Each row is followed by its group and then its class within the group.
[-31.7  -2.7  -0.1   6.1   4.5  -1.4 -16.7  -9.1  -9.5   8.9   9.9  34.0
   8.4 -21.6   5.3 -12.1 -11.8  -1.4 -25.3  10.0  -8.0 -13.3  -4.7  -8.5
   6.7  39.6   3.2  -0.1 -13.4  18.2  -8.6   8.6  11.8   3.7 -42.5  -7.8
 -11.1   1.8  17.6 -14.3   9.9  -2.9 -12.9  -5.2   3.4   1.9   7.1  -3.5
  -4.6  27.5   1.8 -17.6   1.7   5.2   5.0  20.3  -4.3 -26.6   5.7  16.6
   2.1 -11.0 -11.7  22.3  -2.4   2.8   5.2   5.9  12.4  -2.9 -25.7 -14.8
  -2.3  10.2  -6.5  11.9] | S/<44>
[ 30.3  -9.7  -3.0   5.1  32.8 -21.9  13.2  -7.7  -8.0  -2.4  18.1   5.3
  -3.2   4.9   2.0  -6.6  -7.6   6.2   4.5 -10.6 -35.2 -38.6   1.3  -8.7
  -6.0 -24.5  -2.0 -28.0  -3.4  -7.2   3.7   3.9  -7.9  -1.4   0.7 -12.4
  30.0  -8.7  14.9   6.6   9.4 -10.9   7.0   9.3   3.1   1.8  14.0 -36.5
 -11.9  -5.0  -1.2  11.2 -17.0  10.7   6.6 -11.4   8.1   1.6 -13.8  -0.1
  -8.9  23.9 -15.5 -16.6   3.9  -3.8  19.1 -12.8 -10.1 -10.5 -22.9  -7.9
 -28.1  -0.8   1.4 -11.2] | H/<51>
[-12.5  -3.8  -2.6 -17.9  14.5   1.1  -6.5   5.1   7.0  -3.6 -24.3 -21.9
 -14.1  12.2 -13.7  20.4   1.0   4.4  10.0   6.8   6.4  21.9  -3.7   0.6
  -4.5  18.5  -4.7  -5.5  18.9  10.3  15.0 -29.1   6.6 -25.8  24.1  13.3
   1.9  -3.4 -11.1 -11.2  -6.3   1.5  13.8   7.8  -2.4   4.7 -14.3 -12.4
   1.6 -14.2   6.6   8.7  15.2  -1.3  -7.0   6.1   0.2  19.1   3.8 -13.3
   6.3  -4.8   2.2   5.7   2.5  -7.3 -16.3   5.1  -4.9  11.8  39.9   7.7
   7.1  -8.5  -5.7  -6.6] | P/<28>
[ 24.4  -2.9   1.2 -12.5   7.2   0.3 -14.5  -6.2 -15.5  17.7  -1.2  37.4
  17.6 -20.8 -33.4   4.7 -13.2   5.0 -40.1  -2.0   7.5 -10.7   4.0  -7.1
  16.9  24.0   5.5   4.4 -22.2   0.3 -14.5   6.7  11.6  46.6 -28.6  -4.7
  -2.2  -1.1   3.2  -9.3   3.8  12.6  -8.4  -8.6  23.9   7.9 -18.2   4.9
  -4.5  17.5  -8.6 -10.2  -0.7  10.5   6.4  11.4   3.0   4.9   7.8  27.0
  -2.3  -6.1 -20.1  10.0  -8.7  -7.9   6.8  10.0  26.7  -7.4 -70.3   1.7
 -12.7  26.7  -5.9  -3.7] | S/<48>
[-12.7  -7.1   7.1   0.5  -8.2   4.9   2.3  18.1  12.0  -0.2  -1.7 -13.9
  -4.7   1.4  -7.6  11.9   6.1  -0.5  17.0   6.7   9.2  22.1   0.5   7.7
  -5.8   4.6  -1.0  13.1   2.1   3.7  -6.9 -14.1  -7.8   1.7  11.6   2.4
  -4.2  -2.5  -8.2  -3.5  -0.2  -5.7   3.8   7.9   0.1  -5.1 -10.0  20.2
   6.4  -4.2  -1.2   4.3  13.3  -3.1   6.5  13.1  -2.2  15.1   9.7 -10.8
  11.2 -11.3  15.8  -4.8  -2.1  -2.0 -11.2   4.8   3.2   7.9  23.1  11.8
  -2.5  -2.8  -1.2   7.1] | P/<38>
[-17.2   2.0   8.6  -5.1   0.5  40.3  -4.2   1.7   0.2   9.1  -6.5  -2.6
 -24.2  -4.4 -10.8  20.3   5.7 -10.0   1.3   5.9  17.7  26.7  18.8   6.0
  -4.0  53.2  -0.8  21.0  17.2   7.6  -0.3   1.8   2.6 -51.6   5.8  16.3
 -16.6 -14.6  -7.3  -7.7 -11.0   5.9   0.6  -7.5  23.1  -3.5  -4.5 -10.1
   4.2 -23.6  11.4   0.1  27.4  -3.6  -4.5   2.4  -2.0  -2.7  -3.7 -10.6
   6.7 -25.7  -2.9   9.3  -2.7  17.2 -35.3  10.4  -6.4  10.1  35.3  -5.2
  -2.9 -12.9 -10.0 -10.1] | D/<39>
[ -8.5  -4.0  11.6 -15.7   0.5  18.9   0.8   1.9   5.9  -2.5 -10.7  -4.7
  -9.3  10.6 -25.1  38.7  -1.2  13.2   6.7 -15.7  16.0  28.1  16.3  -6.7
 -13.3  43.4  -5.2 -13.1  42.5   6.7   0.8   7.5 -16.4 -59.7   7.2  14.5
  -5.5 -17.2  10.1 -29.4  -3.1   0.3  22.1 -20.0  16.0   8.3   4.3  32.4
   0.4 -43.4  10.4   3.0  30.9 -14.4 -11.5  -4.8  -2.7  12.8   6.2  -4.4
  11.6  14.1  34.2 -20.5  13.3 -17.4   8.8   6.0 -11.7  17.7  63.7  19.3
   0.1 -33.4  -2.6  -6.2] | P/<28>
[ -7.4   1.7  14.4  -9.1  -0.9  18.1  -5.4  -6.0  -7.5  13.2 -17.6  -8.9
 -26.8  -0.6  -6.3  23.3   5.1  -6.5 -21.2  -1.2  18.4  11.4   2.4   2.7
   1.5  21.4  -4.0  39.2   5.4 -12.4  -0.3   1.5   3.9 -21.4   4.7  12.4
  -1.5  -5.9  -3.1   2.2  -8.0  27.7  17.9 -15.7  16.5   2.2  -3.2 -17.6
   1.5 -31.2   7.3 -17.0  14.0  -1.3  12.0 -17.8  -6.6   9.1   3.0  -9.5
  -4.1 -32.2 -20.8   9.0  -1.6  35.9   2.6  16.1  -4.9  -8.8  15.0 -10.2
  -4.2 -13.0  -7.3   5.0] | D/<37>
[-16.5  -1.2   6.8  -7.1   4.0  13.1 -15.2   4.0  -0.4   4.0 -11.1 -10.6
  -7.3  -3.0 -15.7  10.7   6.2   1.2  -9.1   4.0   9.2  18.9   7.1   5.7
   3.2  17.2  -2.0  -7.9  14.5  -5.4   7.9  -3.2   4.5 -25.4  15.4   2.8
   2.5  -0.5  -2.6   1.2  -3.5  10.3  17.1 -25.5   6.4  -3.4  -4.3  -7.0
   6.2 -31.4  15.8  -5.2  11.0  -1.4   3.7 -29.6   2.6  -2.5  17.2  -2.2
  -0.8 -24.0  -6.1   6.7  -1.6  21.3   5.5 -12.2   3.3   1.7  22.1  -3.8
  -1.9 -18.3  -1.2   2.4] | D/<39>
[  1.7  -0.6   8.4  -0.5  -0.5  10.8  -1.8  -4.5  -7.8  -8.3   1.0  -7.1
 -18.3   2.6 -20.8   0.9  13.6  -3.4  -8.1 -18.2  -0.3   7.5 -12.5  -9.4
  -2.3  30.4  -2.2 -14.7  17.9  12.7  14.0   8.1  16.5 -65.2 -13.8  11.2
   1.2 -14.3   5.9 -18.2  -2.2  -9.4  -5.7 -11.2   5.4  42.7  17.7 -10.8
  15.9 -30.6   5.5  -7.5   2.9  -1.4  -3.3 -25.3   3.4  -8.6  13.7  -3.5
   2.5 -21.6  -4.0   9.5  -1.7  20.3   0.5  -0.4  -1.9   2.8  31.8 -11.5
   1.3 -31.3 -16.9  17.4] | D/<39>
[-10.8  -3.2  15.2   9.5   2.3  23.7  -7.3  -1.2  -5.1  12.0   3.7  -6.9
 -38.2  -1.6  -2.9  21.9  13.7 -11.0 -10.1  -6.1  14.6  10.1  -4.6   4.1
   0.5  25.2  10.8  46.2   2.8  -8.8  -0.3   2.5  -8.1 -52.5  15.0  26.9
 -20.5 -23.0  -5.6  -4.1  -6.6   5.7  19.5 -19.3  25.9   3.0 -11.3 -37.9
  -4.1 -41.1  11.9 -21.3  18.6   3.3 -10.6  -6.8   1.8  10.9   4.8  -8.7
   6.0 -36.4 -16.0   5.6  -8.3  39.3 -23.5   4.8 -14.3 -10.5  26.2  -9.6
  -8.0   1.9  -7.1  -6.6] | D/<37>
[-17.5   2.1   6.1   9.4   2.6  -0.8 -14.3 -11.7 -12.7  -2.0  17.7  26.8
  11.3 -14.3  26.6 -12.3   0.0  -2.9 -19.8   5.5 -11.0  -2.0   7.5   2.9
   4.9   9.2  -0.4  21.1 -22.9   4.9  -4.9   5.1   2.8   4.1 -34.1  -5.5
 -16.5 -16.1   7.1   0.9   5.5  -3.2 -25.5   1.0   2.4  -0.2   2.6 -11.0
  -5.9  35.7 -13.8 -23.9 -22.4   4.0  -2.4  21.6  -9.0 -38.7  -3.2   8.6
  -1.4  -4.0  -9.5  15.7  -6.3   9.2 -10.2   5.5   3.3  -0.2 -28.9 -21.5
   1.6  29.6   9.8   0.8] | S/<44>
[-19.6  -3.0   9.6   5.1  -0.1  22.4 -12.8  -5.4   9.0  -2.6 -17.2 -13.2
 -22.9  -7.4  -7.6  -0.6  11.7  -5.6  -8.3  17.0  24.5  35.0 -11.1   3.2
   5.5  21.5  -4.3  33.8   1.9  -2.7   5.3  -5.4  -4.4 -32.0  18.1  14.1
  -6.3  12.0 -11.7  -7.6  -8.7  -4.1   7.5 -14.3  -2.9  -4.7 -10.8  18.9
   7.4 -31.7   6.7 -14.1  13.5 -15.1  -2.3 -11.7  -9.6  16.3   7.5 -21.3
   2.7 -26.6 -13.9  13.8  -3.5   9.7  -7.6   9.9  -0.8  -0.3  40.6  -4.0
  13.1 -14.7  -5.0   5.6] | D/<35>
[ 13.0   5.2  -7.4  -6.5   3.8  -5.8   9.3 -11.0  -6.9   0.4  14.1   5.2
  10.3   5.1   8.4 -10.6   0.7   2.9  -7.5 -13.4 -23.5 -13.6  17.8  -3.9
  -2.4  -6.5  -0.1 -17.5   5.2   2.3   5.4  17.2   5.3 -44.4   0.8  -7.4
   5.4 -19.0  17.8  -8.9   1.3  -4.7  26.6  -1.7  10.1  -0.5  21.9 -35.5
  -5.2 -14.7  -9.6  11.9  -7.1   7.0  -8.2 -17.1  16.7 -55.5 -18.0   0.0
  -3.8  49.3  -6.6  -3.3  -1.6   8.3  -2.7  -7.2  -7.8   9.5 -15.0  -5.4
  -8.7 -12.9   6.0 -11.9] | H/<20>
[-13.9   5.4  19.0  -0.1  -9.8   5.6 -11.9   7.7   6.7   4.5  -6.6  -6.7
  -0.2  -2.1   3.6  10.9   6.2  -0.1  15.8  15.8   7.5  20.4 -19.4  10.9
 -28.2  23.3  -7.5   5.9  31.7   7.2 -13.0  -2.8  -2.1 -10.5  -7.9  25.8
  -6.9   7.1 -12.6 -18.9  -7.0  -8.4   0.3  -1.2  -3.7  -5.4  -6.3  29.8
   0.3  -5.2   3.9  -3.3  11.0  -7.4 -48.6   8.3 -15.0  -1.1  10.3  -6.1
  -2.7  -8.7  21.1   2.5   7.7  -9.4  -0.9   7.6  17.2   0.4  21.1   2.3
  13.6 -10.4   4.5   7.1] | P/<38>
[ 22.0   6.5  -1.4   1.2   1.1  -0.8  -8.5 -28.2  -6.4  -0.3  12.1  12.0
  22.8  -0.8 -16.4  -5.6  -1.4  21.9 -24.7  -7.7 -18.9 -23.1  14.1 -26.0
   6.2   5.3  -1.4  -4.4  18.1 -16.4  12.9  19.1  13.5 -57.9   5.1  -8.2
   9.5 -22.9  19.4 -13.4  -2.6   6.2  10.3 -32.6  24.1   5.8  23.7 -39.9
  -6.9 -36.6  -7.5  -6.8 -21.1   5.8 -15.1 -26.6  18.2 -36.4 -24.3   2.1
   0.4  16.5  -7.6 -16.0  13.2  25.0  26.7   6.6 -12.5   5.0 -33.1  -6.2
  -3.7 -14.2   5.2 -15.5] | H/<18>
[-16.5  -0.5  17.6   1.0   3.2  11.8  10.0   0.8  18.6  -6.2 -12.9 -13.0
   6.5  -4.4   8.0  14.4  13.4  -0.5  -1.6   5.0  30.0  37.0 -10.0  13.7
   4.8  27.7   0.0  20.9   4.9  -8.8  -4.3 -13.9 -10.5  10.3  32.4   8.9
  -1.4   2.2 -17.0  -5.1  -7.3  15.7  10.4 -13.3  -8.4   0.5 -34.1  45.8
   8.4   0.7  18.7   0.2  -1.8 -14.8  12.9  18.0 -13.8  79.6   9.7  -1.5
   7.9  -1.5  25.4   6.5   7.6 -32.3   0.3  19.6  -1.8  -5.3  35.3   1.9
  20.2  19.4  -8.2  -1.5] | P/<38>
